Below are the code and all the weights of a small trained network. Each question names an input and a target symbol and asks about switching units off, where a switched-off unit gives its printed mean instead of its output.

import numpy as np


def w(rows, s, z=0):
    codes = np.array(rows[::2]) - 128.0
    scale = np.full(codes.shape[1], s)
    scale[-1] = z or s
    return codes * scale


def norm(h):
    return h / np.sqrt((h * h).mean(-1, keepdims=True) + 1e-5)


def f(y):
    return y / 2 * (1 + np.tanh(0.7978845608 * (y + 0.044715 * y**3)))


def softmax(a):
    e = np.exp(a - a.max(-1, keepdims=True))
    return e / e.sum(-1, keepdims=True)


def log_softmax(a):
    a = a - a.max(-1, keepdims=True)
    return a - np.log(np.exp(a).sum(-1, keepdims=True))


def net(x, mask):
    ids = ['αγδεζηθλμξστφψω'.index(c) for c in x.split()]
    T = len(ids)
    res = E[ids] + P[:T]
    q, k, v = (norm(res) @ M[0].T for M in (Q, K, V))
    z = softmax(np.where(np.tri(T) > 0, q @ k.T / 4**0.5, -1e9)) @ v
    res = res + np.where(mask[0], z, O[0][:, -1]) @ O[0][:, :-1]
    y = f(norm(res) @ A[0][:, :-1].T + A[0][:, -1])
    res = res + np.where(mask[1:9], y, B[0][:, -1]) @ B[0][:, :-1]
    return log_softmax(norm(res)[-1] @ U[:, :-1].T + U[:, -1])


Q, K, V, O, A, B = {}, {}, {}, {}, {}, {}
E = w([
[145,161,29,128],'α',
[27,57,106,87],'γ',
[174,136,32,158],'δ',
[148,60,33,168],'ε',
[172,161,224,154],'ζ',
[109,127,247,126],'η',
[196,149,207,177],'θ',
[159,162,231,145],'λ',
[36,45,96,97],'μ',
[204,145,194,183],'ξ',
[39,44,93,100],'σ',
[173,135,32,158],'τ',
[176,116,31,168],'φ',
[32,111,120,68],'ψ',
[81,24,67,137],'ω',
],0.015)
P = w([
[244,106,123,10],'0',
[179,121,113,67],'1',
[161,124,110,105],'2',
[141,121,112,128],'3',
[125,122,112,149],'4',
[113,124,115,170],'5',
[100,137,119,190],'6',
[92,150,128,210],'7',
],0.012)
Q[0] = w([
[209,62,166,65],'head 1',
[201,146,152,115],'head 1',
[64,199,5,141],'head 1',
[159,173,213,81],'head 1',
],0.013)
K[0] = w([
[170,142,151,41],'head 1',
[160,64,151,22],'head 1',
[64,75,169,253],'head 1',
[234,34,135,40],'head 1',
],0.013)
V[0] = w([
[85,3,146,148],'head 1',
[190,102,96,158],'head 1',
[198,74,208,60],'head 1',
[90,171,49,119],'head 1',
],0.012)
O[0] = w([
[172,152,188,120,253],'head 1',
[37,249,125,53,247],'head 1',
[117,124,149,179,205],'head 1',
[125,94,165,84,190],'head 1',
],0.014,0.0033)
A[0] = w([
[126,244,250,201,254],'neuron 1',
[187,103,182,237,161],'neuron 2',
[53,185,221,146,195],'neuron 3',
[141,230,152,119,171],'neuron 4',
[238,81,98,150,159],'neuron 5',
[38,117,145,95,142],'neuron 6',
[48,112,133,181,206],'neuron 7',
[105,24,21,139,133],'neuron 8',
],0.013,0.0098)
B[0] = w([
[212,85,255,141,245],'neuron 1',
[150,161,85,141,184],'neuron 2',
[218,119,128,169,211],'neuron 3',
[159,86,164,167,196],'neuron 4',
[148,68,73,94,163],'neuron 5',
[106,176,69,125,177],'neuron 6',
[200,180,109,145,185],'neuron 7',
[31,93,205,170,166],'neuron 8',
],0.015,0.012)
U = w([
[152,115,254,141,179],'α',
[216,217,163,70,103],'γ',
[163,50,13,238,2],'δ',
[71,125,139,192,156],'ε',
[166,42,37,90,89],'ζ',
[134,169,82,210,81],'η',
[151,71,116,79,119],'θ',
[158,66,100,88,98],'λ',
[157,168,58,201,37],'μ',
[37,135,127,69,211],'ξ',
[61,7,128,115,174],'σ',
[152,166,45,94,98],'τ',
[119,148,71,104,142],'φ',
[117,149,67,99,155],'ψ',
[60,95,137,200,156],'ω',
],0.014,0.007)

Each question gives the input, a string of symbols that net reads in full, and the target symbol t.
The units are the heads (4 rows each of Q, K, V and O) and the neurons (one row each of A and B). Each row of codes is followed by its name. A weight is (code - 128) times the scale printed after its matrix; where a second scale follows, it is the last column's (O, A, B and U).
mask holds one flag per unit, heads first, then neurons. A switched-off unit (its flag False) gives its mean, the last column of its rows in O or B, instead of its output. The means were averaged over made-up inputs and are rounded, as every weight is.
A unit's drop is (log p(t) with every unit on - log p(t) with that unit switched off) / (log p(t) with every unit on - log p(t) with every unit switched off).
The circuit of an input: a set's keep is (log p(t) with only the set's units on - log p(t) with every unit switched off) / (log p(t) with every unit on - log p(t) with every unit switched off). Starting from all 9 units, units are removed one at a time, each time the one whose removal leaves the highest keep (on an exact tie, the one counted first), for as long as the keep stays at least 0.8.
circuit, biggest first: the units of the circuit, biggest drop first
unit that matters most: the unit with the biggest drop
k most important neurons: the k neurons with the biggest drops, biggest first
input θ η α, target δ: circuit, biggest first	(head 1; neuron 5)
input ξ σ ω η ψ φ ε α, target γ: circuit, biggest first	(head 1)
input δ ω γ φ ε τ λ σ, target ω: circuit, biggest first	(neuron 8; head 1; neuron 1)
input ψ φ ζ λ ω γ φ, target ζ: circuit, biggest first	(head 1; neuron 1; neuron 5; neuron 7)
input α ε η η γ, target δ: 2 most important neurons	(neuron 1; neuron 2)
input φ ω ζ σ φ λ τ, target ω: 3 most important neurons	(neuron 8; neuron 1; neuron 3)
input ψ μ φ ψ ψ γ ε ε, target γ: 4 most important neurons	(neuron 8; neuron 1; neuron 5; neuron 3)
input μ ω τ λ σ, target ω: circuit, biggest first	(neuron 8; neuron 1)
input ψ α ε ψ, target γ: 3 most important neurons	(neuron 6; neuron 1; neuron 5)
input ω ξ γ ψ, target ζ: circuit, biggest first	(head 1; neuron 1; neuron 4)
input τ ψ λ ε γ τ, target ζ: circuit, biggest first	(head 1; neuron 1; neuron 5)
input φ ψ θ ζ δ ω ψ τ, target σ: 2 most important neurons	(neuron 7; neuron 3)
input ψ ε φ ψ ψ θ θ φ, target η: 3 most important neurons	(neuron 1; neuron 5; neuron 3)
input φ ε ψ α θ η δ, target δ: circuit, biggest first	(head 1; neuron 5; neuron 1)
input τ ε ε γ, target γ: unit that matters most	head 1
input ζ γ σ, target ζ: circuit, biggest first	(head 1; neuron 1; neuron 5; neuron 4)
input ε ψ ε, target σ: circuit, biggest first	(neuron 8; neuron 5; neuron 1)
input γ α φ ψ δ, target σ: 2 most important neurons	(neuron 8; neuron 1)
input α ξ φ ε λ φ, target ω: circuit, biggest first	(neuron 8; neuron 1; neuron 3)
input δ τ ζ ψ ε η ε, target δ: circuit, biggest first	(neuron 1)
input η α ψ, target ξ: 3 most important neurons	(neuron 1; neuron 3; neuron 4)
input ξ ω γ α, target ζ: 2 most important neurons	(neuron 5; neuron 1)
input σ φ φ ψ ψ γ γ, target ζ: circuit, biggest first	(head 1; neuron 1; neuron 5)
input ε ε ε ψ ξ γ η ψ, target δ: circuit, biggest first	(head 1; neuron 1)
input γ γ α γ θ τ, target η: 2 most important neurons	(neuron 1; neuron 5)
input σ γ α ε, target ξ: circuit, biggest first	(neuron 1; neuron 3; head 1; neuron 7)
input λ τ λ ζ ζ φ λ ω, target ω: unit that matters most	neuron 8
input ε η φ, target δ: 3 most important neurons	(neuron 5; neuron 1; neuron 8)
input σ ε μ δ λ α, target ω: 2 most important neurons	(neuron 8; neuron 1)
input ε ε μ, target γ: 2 most important neurons	(neuron 8; neuron 1)
